Below is a small trained network, with its code and all its weights. Each question gives an input and a target symbol and asks what happens when units are switched off, that is, made to give their printed mean instead of their output.

import numpy as np


def w(rows, s, z=0):
    codes = np.array(rows[::2]) - 128.0
    scale = np.full(codes.shape[1], s)
    scale[-1] = z or s
    return codes * scale


def softmax(a):
    e = np.exp(a - a.max(-1, keepdims=True))
    return e / e.sum(-1, keepdims=True)


def log_softmax(a):
    a = a - a.max(-1, keepdims=True)
    return a - np.log(np.exp(a).sum(-1, keepdims=True))


def net(x, mask):
    ids = ['γδεζηθμξπφ'.index(c) for c in x.split()]
    T = len(ids)
    res = E[ids] + P[:T]
    u = 0
    for l in range(3):
        r = res
        for j in range(3):
            rows = slice(3 * j, 3 * j + 3)
            q, k, v = (r @ M[l][rows].T for M in (Q, K, V))
            z = softmax(np.where(np.tri(T) > 0, q @ k.T / 3**0.5, -1e9)) @ v
            o = O[l][rows]
            res = res + np.where(mask[u + j], z, o[:, -1]) @ o[:, :-1]
        u += 3
    return log_softmax(res[-1] @ U[:, :-1].T + U[:, -1])


Q, K, V, O = {}, {}, {}, {}
E = w([
[148,105,224,132,157],'γ',
[82,145,117,106,68],'δ',
[132,174,52,135,103],'ε',
[139,125,205,174,133],'ζ',
[55,43,118,128,151],'η',
[84,137,133,126,72],'θ',
[51,146,103,88,81],'μ',
[118,152,107,251,150],'ξ',
[176,98,104,143,216],'π',
[146,107,205,143,158],'φ',
],0.021)
P = w([
[5,240,190,130,204],'0',
[64,135,68,142,169],'1',
[83,113,70,147,160],'2',
[105,91,85,150,147],'3',
[121,72,99,154,134],'4',
[136,53,112,155,123],'5',
[147,37,121,155,109],'6',
[159,21,132,156,97],'7',
],0.013)
Q[0] = w([
[63,111,152,122,94],'0.h1',
[145,139,152,168,181],'0.h1',
[110,182,122,123,113],'0.h1',
[158,146,115,144,75],'0.h2',
[80,90,113,117,94],'0.h2',
[109,94,186,142,161],'0.h2',
[187,168,119,121,115],'0.h3',
[161,145,140,114,178],'0.h3',
[137,165,123,5,84],'0.h3',
],0.018)
K[0] = w([
[18,89,156,130,54],'0.h1',
[154,147,157,212,170],'0.h1',
[69,181,125,88,172],'0.h1',
[135,176,100,155,87],'0.h2',
[109,96,139,86,15],'0.h2',
[108,63,139,193,134],'0.h2',
[176,191,93,76,152],'0.h3',
[128,122,125,94,240],'0.h3',
[80,249,175,33,104],'0.h3',
],0.012)
V[0] = w([
[105,33,88,59,69],'0.h1',
[101,137,60,157,139],'0.h1',
[150,79,180,110,200],'0.h1',
[109,55,101,8,68],'0.h2',
[93,124,93,131,102],'0.h2',
[163,174,136,79,30],'0.h2',
[170,153,32,70,67],'0.h3',
[2,102,154,166,63],'0.h3',
[34,98,142,108,224],'0.h3',
],0.0071)
O[0] = w([
[112,163,148,157,197,113],'0.h1',
[194,144,160,113,74,225],'0.h1',
[57,149,97,188,105,116],'0.h1',
[53,125,114,197,108,83],'0.h2',
[123,127,100,128,205,189],'0.h2',
[120,130,111,241,105,1],'0.h2',
[203,102,173,68,118,78],'0.h3',
[118,150,54,114,3,236],'0.h3',
[67,127,130,54,108,250],'0.h3',
],0.0081,0.0064)
Q[1] = w([
[108,108,104,104,143],'1.h1',
[41,229,97,162,33],'1.h1',
[247,170,179,108,114],'1.h1',
[149,163,195,78,175],'1.h2',
[219,54,53,94,87],'1.h2',
[181,217,91,136,98],'1.h2',
[168,67,124,110,106],'1.h3',
[113,122,51,143,155],'1.h3',
[69,173,148,176,192],'1.h3',
],0.015)
K[1] = w([
[131,121,140,115,133],'1.h1',
[77,250,160,99,111],'1.h1',
[192,79,77,167,73],'1.h1',
[135,128,176,67,217],'1.h2',
[196,81,150,181,86],'1.h2',
[182,178,169,116,76],'1.h2',
[151,85,132,169,138],'1.h3',
[170,166,116,83,69],'1.h3',
[111,202,141,85,169],'1.h3',
],0.015)
V[1] = w([
[193,51,11,203,108],'1.h1',
[131,193,74,142,94],'1.h1',
[134,49,206,126,45],'1.h1',
[112,243,55,152,148],'1.h2',
[106,72,76,101,138],'1.h2',
[120,236,114,44,151],'1.h2',
[128,1,130,87,189],'1.h3',
[153,173,189,160,118],'1.h3',
[185,210,102,96,187],'1.h3',
],0.0069)
O[1] = w([
[131,91,42,5,183,1],'1.h1',
[183,154,50,156,102,189],'1.h1',
[125,136,255,14,51,42],'1.h1',
[149,92,89,224,107,181],'1.h2',
[128,57,86,99,143,227],'1.h2',
[159,76,177,213,139,199],'1.h2',
[83,123,33,64,213,61],'1.h3',
[242,141,190,139,167,51],'1.h3',
[85,157,178,148,127,180],'1.h3',
],0.007,0.0075)
Q[2] = w([
[109,145,140,137,172],'2.h1',
[142,6,129,108,115],'2.h1',
[114,122,142,162,97],'2.h1',
[127,153,79,177,107],'2.h2',
[182,151,117,125,170],'2.h2',
[178,106,138,151,115],'2.h2',
[172,70,169,149,183],'2.h3',
[188,87,156,80,167],'2.h3',
[164,111,162,119,138],'2.h3',
],0.015)
K[2] = w([
[121,137,156,131,167],'2.h1',
[104,69,88,82,131],'2.h1',
[106,152,119,144,128],'2.h1',
[130,175,133,201,81],'2.h2',
[171,167,105,120,139],'2.h2',
[161,135,136,101,108],'2.h2',
[99,3,126,97,176],'2.h3',
[133,46,86,46,141],'2.h3',
[93,67,118,87,149],'2.h3',
],0.019)
V[2] = w([
[176,222,88,128,46],'2.h1',
[178,69,160,174,126],'2.h1',
[34,167,2,71,143],'2.h1',
[148,152,178,186,116],'2.h2',
[109,74,199,178,123],'2.h2',
[78,64,162,165,106],'2.h2',
[167,179,101,54,103],'2.h3',
[134,129,30,113,178],'2.h3',
[106,121,113,5,128],'2.h3',
],0.0073)
O[2] = w([
[75,106,227,132,83,144],'2.h1',
[138,156,148,169,131,130],'2.h1',
[121,90,108,33,136,173],'2.h1',
[29,171,124,86,179,182],'2.h2',
[120,242,88,59,124,180],'2.h2',
[198,200,129,79,169,193],'2.h2',
[158,255,125,128,104,77],'2.h3',
[166,212,121,103,152,88],'2.h3',
[251,183,145,163,160,4],'2.h3',
],0.0069,0.018)
U = w([
[113,191,62,203,83,209],'γ',
[78,113,86,64,120,47],'δ',
[102,255,59,104,126,105],'ε',
[181,91,142,111,69,254],'ζ',
[116,151,99,126,130,49],'η',
[80,171,186,77,181,104],'θ',
[124,86,160,115,142,130],'μ',
[108,142,107,156,228,176],'ξ',
[111,152,99,126,135,51],'π',
[91,164,166,93,170,114],'φ',
],0.0082,0.0083)

Each question gives the input, a string of symbols that net reads in full, and the target symbol t.
The units are the heads (3 rows each of Q, K, V and O). Each row of codes is followed by its name. A weight is (code - 128) times the scale printed after its matrix; where a second scale follows, it is the last column's (O and U).
mask holds one flag per head, layer by layer. A switched-off head (its flag False) gives its mean, the last column of its rows in O, instead of its output. The means were averaged over made-up inputs and are rounded, as every weight is.
A unit's drop is (log p(t) with every unit on - log p(t) with that unit switched off) / (log p(t) with every unit on - log p(t) with every unit switched off).
The circuit of an input: a set's keep is (log p(t) with only the set's units on - log p(t) with every unit switched off) / (log p(t) with every unit on - log p(t) with every unit switched off). Starting from all 9 units, units are removed one at a time, each time the one whose removal leaves the highest keep (on an exact tie, the one counted first), for as long as the keep stays at least 0.8.
circuit, biggest first: the units of the circuit, biggest drop first
most important unit: the unit with the biggest drop
which heads matter: for each layer, one digit per head in row order, 1 if its drop is at least 0.15 and else 0, layers parted by /
input ε ξ φ ζ, target ζ: circuit, biggest first => (0.h2 2.h2 0.h1 1.h1)
input ξ ξ π η ε ε ξ, target ε: circuit, biggest first => (2.h3 0.h2 1.h1)
input ε ε ε ζ ε γ, target θ: circuit, biggest first => (1.h1 1.h2)
input ε π ζ η ζ, target δ: most important unit => 1.h2
input ζ ε γ ε ξ ε ξ π, target ξ: which heads matter => 001 / 000 / 101
input γ η ε θ ε δ, target γ: circuit, biggest first => (0.h2 1.h1)
input η δ ξ ε φ, target ζ: circuit, biggest first => (2.h2 2.h3 1.h1 0.h1)
input θ π π π ζ ε ζ, target ξ: circuit, biggest first => (0.h3 2.h1 1.h3)
input ε ε ε, target ε: which heads matter => 101 / 111 / 001
input η ε ξ γ, target ζ: which heads matter => 100 / 100 / 011
input ξ ε ε ξ ε ζ, target ζ: circuit, biggest first => (2.h2 0.h2 1.h1 2.h3)
input ξ ζ μ ξ, target δ: which heads matter => 111 / 110 / 000
input η η π δ ε γ γ, target ξ: circuit, biggest first => (0.h3 1.h1 2.h1)
input γ π ε, target γ: circuit, biggest first => (2.h1 1.h1)
input ε ξ ξ ε ε θ, target γ: which heads matter => 110 / 100 / 100
input ε ε ε ε ε ζ, target γ: which heads matter => 101 / 010 / 100
input ε φ φ ε, target δ: most important unit => 0.h1
input ε π γ γ, target ξ: which heads matter => 001 / 000 / 100
input δ ε ξ ε ε γ, target ζ: circuit, biggest first => (2.h2 2.h3 1.h1 0.h2)
input ε η ζ η ε ε π, target ξ: circuit, biggest first => (0.h3 2.h1 1.h1)
input η μ φ ε, target γ: circuit, biggest first => (0.h2 1.h2)
input ζ ε η π η ε δ ε, target ε: which heads matter => 011 / 110 / 001
input ε ε η η ε π ε, target ζ: circuit, biggest first => (2.h2 0.h3)
input ε η π η δ η ε γ, target δ: which heads matter => 000 / 010 / 000
input π ζ ε ξ ε ε ε, target ζ: circuit, biggest first => (0.h1 2.h2 0.h3)
input ε δ γ γ γ, target θ: most important unit => 0.h3
input ξ ξ η η ε η π μ, target γ: which heads matter => 110 / 100 / 000
input δ ξ π ε ε, target δ: which heads matter => 111 / 110 / 001
